Below are the code and all the weights of a small trained network. Each question names an input and a class and asks about switching units off, where a switched-off unit gives its printed mean instead of its output.

import numpy as np


def w(rows, s, z=0):
    codes = np.array(rows[::2]) - 128.0
    scale = np.full(codes.shape[1], s)
    scale[-1] = z or s
    return codes * scale


def norm(h):
    return h / np.sqrt((h * h).mean(-1, keepdims=True) + 1e-5)


def f(y):
    return y / 2 * (1 + np.tanh(0.7978845608 * (y + 0.044715 * y**3)))


def log_softmax(a):
    a = a - a.max(-1, keepdims=True)
    return a - np.log(np.exp(a).sum(-1, keepdims=True))


def net(x, mask):
    res = np.array(x, float).reshape(1, 6) / 4 @ E
    u = 0
    for l in range(3):
        y = f(norm(res) @ A[l][:, :-1].T + A[l][:, -1])
        res = res + np.where(mask[u : u + 13], y, B[l][:, -1]) @ B[l][:, :-1]
        u += 13
    return log_softmax(norm(res)[-1] @ U[:, :-1].T + U[:, -1])


A, B = {}, {}
E = w([
[206,68,60,150,82],'x0',
[203,115,245,93,165],'x1',
[127,127,127,129,129],'x2',
[141,129,90,58,150],'x3',
[53,3,151,99,106],'x4',
[127,128,127,130,129],'x5',
],0.0065)
A[0] = w([
[141,139,81,42,169,52],'0.n0',
[97,150,172,206,65,80],'0.n1',
[166,105,153,103,144,131],'0.n2',
[112,134,91,32,198,22],'0.n3',
[155,235,126,118,111,181],'0.n4',
[180,150,95,150,175,23],'0.n5',
[91,99,165,65,63,3],'0.n6',
[44,163,121,161,175,169],'0.n7',
[119,137,72,9,139,89],'0.n8',
[71,169,91,132,138,39],'0.n9',
[76,144,145,89,137,100],'0.n10',
[99,132,103,138,52,235],'0.n11',
[59,172,134,99,163,74],'0.n12',
],0.011,0.002)
B[0] = w([
[127,144,194,244,76,167],'0.n0',
[94,140,195,179,66,186],'0.n1',
[171,104,131,116,157,168],'0.n2',
[89,129,194,158,89,167],'0.n3',
[50,134,97,141,216,255],'0.n4',
[122,139,74,188,146,166],'0.n5',
[94,126,99,124,180,160],'0.n6',
[150,141,153,85,101,220],'0.n7',
[102,91,179,210,82,191],'0.n8',
[102,148,71,101,72,178],'0.n9',
[169,142,106,71,155,157],'0.n10',
[172,88,156,143,175,209],'0.n11',
[160,159,123,1,103,186],'0.n12',
],0.0096,0.0047)
A[1] = w([
[166,109,127,146,187,124],'1.n0',
[149,80,31,198,60,198],'1.n1',
[107,5,181,130,137,86],'1.n2',
[146,176,133,104,118,146],'1.n3',
[117,141,208,183,119,19],'1.n4',
[142,43,107,151,60,76],'1.n5',
[63,107,48,168,47,165],'1.n6',
[82,162,74,163,107,3],'1.n7',
[184,106,56,99,92,67],'1.n8',
[2,37,161,95,115,185],'1.n9',
[233,86,164,163,163,142],'1.n10',
[201,225,119,195,123,148],'1.n11',
[69,153,84,116,102,70],'1.n12',
],0.0093,0.0028)
B[1] = w([
[170,75,123,110,173,157],'1.n0',
[137,170,145,59,95,255],'1.n1',
[74,117,51,178,146,233],'1.n2',
[46,53,129,135,149,143],'1.n3',
[124,98,174,153,65,159],'1.n4',
[73,167,65,123,102,199],'1.n5',
[253,199,185,89,189,221],'1.n6',
[143,115,185,148,104,148],'1.n7',
[151,132,109,162,3,136],'1.n8',
[85,203,60,168,142,245],'1.n9',
[211,70,171,192,181,215],'1.n10',
[18,40,25,187,72,204],'1.n11',
[236,114,186,123,192,148],'1.n12',
],0.0061,0.0054)
A[2] = w([
[166,94,96,113,135,90],'2.n0',
[157,156,84,84,155,38],'2.n1',
[148,79,174,137,209,3],'2.n2',
[104,145,154,179,59,53],'2.n3',
[144,228,71,101,53,163],'2.n4',
[106,182,168,105,162,196],'2.n5',
[209,69,86,168,88,79],'2.n6',
[118,128,170,151,109,66],'2.n7',
[40,12,87,43,112,104],'2.n8',
[176,95,144,92,79,153],'2.n9',
[157,87,87,191,84,123],'2.n10',
[105,151,186,87,144,15],'2.n11',
[88,118,137,164,61,58],'2.n12',
],0.011,0.0027)
B[2] = w([
[60,209,179,116,106,140],'2.n0',
[116,84,208,165,119,144],'2.n1',
[199,72,155,121,126,159],'2.n2',
[61,76,168,175,86,171],'2.n3',
[185,2,195,138,201,254],'2.n4',
[162,97,63,178,38,212],'2.n5',
[87,204,126,38,80,230],'2.n6',
[146,152,200,93,145,134],'2.n7',
[138,180,77,197,173,166],'2.n8',
[57,180,101,122,187,140],'2.n9',
[77,174,168,68,109,237],'2.n10',
[104,144,86,89,68,157],'2.n11',
[76,77,216,132,137,159],'2.n12',
],0.0082,0.0055)
U = w([
[72,160,20,224,210,205],'0',
[105,222,116,3,34,163],'1',
[221,44,181,130,169,163],'2',
[54,109,198,203,62,2],'3',
],0.017,0.00095)

Each question gives the input, the list of numbers given to net, and the class t.
The units are the neurons (one row each of A and B). Each row of codes is followed by its name. A weight is (code - 128) times the scale printed after its matrix; where a second scale follows, it is the last column's (A, B and U).
mask holds one flag per neuron, layer by layer. A switched-off neuron (its flag False) gives its mean, the last column of its row in B, instead of its output. The means were averaged over made-up inputs and are rounded, as every weight is.
A unit's drop is (log p(t) with every unit on - log p(t) with that unit switched off) / (log p(t) with every unit on - log p(t) with every unit switched off).
The circuit of an input: a set's keep is (log p(t) with only the set's units on - log p(t) with every unit switched off) / (log p(t) with every unit on - log p(t) with every unit switched off). Starting from the 12 units with the biggest drops (on a tie, the unit counted first), units are removed one at a time, each time the one whose removal leaves the highest keep (on an exact tie, the one counted first), for as long as the keep stays at least 0.8.
units of the circuit, in order: the units of the circuit, biggest drop first
unit that matters most: the unit with the biggest drop
top k neurons: the k neurons with the biggest drops, biggest first
top k neurons in layer l: the k neurons of layer l with the biggest drops, biggest first
drop of u: that unit's drop, to one decimal
input [-5,-5,7,7,-1,2], class 3: units of the circuit, in order => 0.n8
input [5,-5,2,-2,3,-2], class 1: units of the circuit, in order => 0.n4; 2.n6
input [5,7,2,8,4,-4], class 3: top 3 neurons in layer 1 => 1.n6; 1.n2; 1.n5
input [-5,-6,2,7,3,-3], class 3: top 2 neurons => 0.n8; 0.n3
input [-2,3,-7,4,-3,5], class 3: top 2 neurons => 0.n0; 0.n3
input [-6,-7,2,-3,3,-8], class 2: top 3 neurons in layer 2 => 2.n4; 2.n6; 2.n10
input [-3,-7,8,6,3,3], class 2: units of the circuit, in order => 2.n4; 1.n6; 0.n9
input [3,-4,7,-7,7,6], class 0: top 2 neurons in layer 1 => 1.n2; 1.n9
input [8,-3,-2,-5,5,-1], class 1: top 2 neurons => 0.n11; 0.n4
input [5,-7,-7,-2,2,-2], class 2: top 2 neurons => 2.n4; 1.n1
input [6,-6,7,8,-5,-1], class 3: units of the circuit, in order => 0.n0; 0.n8; 2.n10
input [7,-4,-3,-3,6,-4], class 1: top 2 neurons in layer 2 => 2.n6; 2.n10
input [-1,-2,-4,1,-1,2], class 2: top 2 neurons => 0.n9; 2.n4
input [2,-4,7,3,-2,-6], class 2: units of the circuit, in order => 2.n4
input [7,7,2,-7,7,-1], class 0: top 4 neurons => 1.n2; 1.n6; 0.n0; 1.n5
input [0,-8,5,-6,8,3], class 0: top 3 neurons in layer 1 => 1.n2; 1.n9; 1.n5
input [-2,-7,7,-5,6,5], class 2: top 3 neurons => 2.n4; 0.n4; 1.n6
input [7,5,-8,-5,5,6], class 1: top 2 neurons => 0.n4; 2.n6
input [3,-6,8,5,-2,4], class 2: top 2 neurons => 2.n4; 1.n6
input [7,-4,3,2,5,-8], class 1: top 2 neurons => 0.n11; 0.n4
input [8,1,-4,-2,6,1], class 1: units of the circuit, in order => 2.n6
input [8,8,8,2,-6,-2], class 1: top 4 neurons in layer 1 => 1.n11; 1.n8; 1.n6; 1.n12
input [-4,-3,4,6,-5,-1], class 3: top 2 neurons => 0.n0; 0.n8
input [-8,8,-2,-7,2,6], class 1: top 2 neurons => 0.n11; 2.n4
input [-1,-6,1,7,4,-1], class 3: top 3 neurons => 0.n8; 0.n3; 0.n0
input [0,-7,-3,-5,5,1], class 2: top 3 neurons => 2.n4; 1.n6; 0.n4
input [1,6,0,-8,-8,7], class 0: unit that matters most => 0.n4
input [1,-1,1,-7,7,-7], class 0: drop of 0.n8 => 0.2
input [-1,4,6,4,-5,1], class 0: drop of 0.n11 => 0.1
input [2,-8,-5,0,-3,8], class 2: drop of 2.n4 => 0.2
